[[-21 -23 -22 -18 -28 -32 -21]
 [ 33  38  20  38  35  71  36]
 [ 30  37  28  25  35  52  26]
 [-31 -30 -33 -30 -38 -50 -35]
 [ 27  32  26  32  29  55  35]
 [ 22  24  32  22  25  25  26]
 [ 28  22  38  28  25  21  28]]
->
[[ 33  38  20  38  35  71  36]
 [ 30  37  28  25  35  52  26]
 [ 28  22  38  28  25  21  28]
 [ 27  32  26  32  29  55  35]
 [ 22  24  32  22  25  25  26]
 [-21 -23 -22 -18 -28 -32 -21]
 [-31 -30 -33 -30 -38 -50 -35]]

[[ 18  30   5  -3]
 [-54 -27 -37 -74]
 [ 23 -21   7  15]
 [-18  41  65  25]
 [ 52  73 -45  32]]
->
[[ 52  73 -45  32]
 [ 23 -21   7  15]
 [ 18  30   5  -3]
 [-18  41  65  25]
 [-54 -27 -37 -74]]

[[-34   3  43  40  58  63  21   9  31 -11]
 [-81   6  39  42  22  16  -4  42  -2  31]
 [ 39  24  23  -8  -7  -6  37  -9   9  27]
 [ 22  42  18 -14  -9 -14  46  -2 -11   1]
 [ 52   7 -14 -23  20   8  15 -11  -4  21]]
->
[[ 52   7 -14 -23  20   8  15 -11  -4  21]
 [ 39  24  23  -8  -7  -6  37  -9   9  27]
 [ 22  42  18 -14  -9 -14  46  -2 -11   1]
 [-34   3  43  40  58  63  21   9  31 -11]
 [-81   6  39  42  22  16  -4  42  -2  31]]

[[-68 -60]
 [-80  86]
 [ 40   3]
 [ 15  50]
 [-27   3]
 [ 25  10]
 [-40  -7]]
->
[[ 40   3]
 [ 25  10]
 [ 15  50]
 [-27   3]
 [-40  -7]
 [-68 -60]
 [-80  86]]

[[-25 -75 -60 -52 -29]
 [-13  -1  23 -83  20]
 [ 16 -19 -27 -20   1]
 [ -5   5 -19  10 -24]
 [ 12 -10   7   4  -8]
 [-33 -80 -85 -51 -26]
 [ 20 -27  24   0  -9]
 [ -3 -30   7 -39   2]
 [ 15 -29 -43 -26  11]
 [ -2 -67 -30 -21 -28]
 [-10 -25  15 -53   2]]
->
[[ 20 -27  24   0  -9]
 [ 16 -19 -27 -20   1]
 [ 15 -29 -43 -26  11]
 [ 12 -10   7   4  -8]
 [ -2 -67 -30 -21 -28]
 [ -3 -30   7 -39   2]
 [ -5   5 -19  10 -24]
 [-10 -25  15 -53   2]
 [-13  -1  23 -83  20]
 [-25 -75 -60 -52 -29]
 [-33 -80 -85 -51 -26]]

[[-53  48 -46  26]
 [ 38 -27  32 -16]
 [-44  45 -37  28]
 [-40  38 -36  24]
 [ 47 -46  39 -30]
 [-67  43 -60   5]
 [-56  36 -47  10]
 [-68  47 -61   7]
 [-18  33 -10  37]
 [-77  42 -79 -16]]
->
[[ 47 -46  39 -30]
 [ 38 -27  32 -16]
 [-18  33 -10  37]
 [-40  38 -36  24]
 [-44  45 -37  28]
 [-53  48 -46  26]
 [-56  36 -47  10]
 [-67  43 -60   5]
 [-68  47 -61   7]
 [-77  42 -79 -16]]

[[ 39 -60 -55  62 -56 -53 -64 -47 -53]
 [ 41 -64 -52  65 -57 -48 -65 -47 -52]
 [-39  73  59 -73  59  48  66  58  46]
 [-41  63  44 -63  71  55  72  40  64]]
->
[[ 41 -64 -52  65 -57 -48 -65 -47 -52]
 [ 39 -60 -55  62 -56 -53 -64 -47 -53]
 [-39  73  59 -73  59  48  66  58  46]
 [-41  63  44 -63  71  55  72  40  64]]

[[-27   1   9  24   3  35 -81  10]
 [ 33  -6   5 -29   1 -43  71   5]]
->
[[ 33  -6   5 -29   1 -43  71   5]
 [-27   1   9  24   3  35 -81  10]]

[[-76  45 -71 -60  73 -60 -54]
 [ 78 -53  75  68 -83  74  60]]
->
[[ 78 -53  75  68 -83  74  60]
 [-76  45 -71 -60  73 -60 -54]]
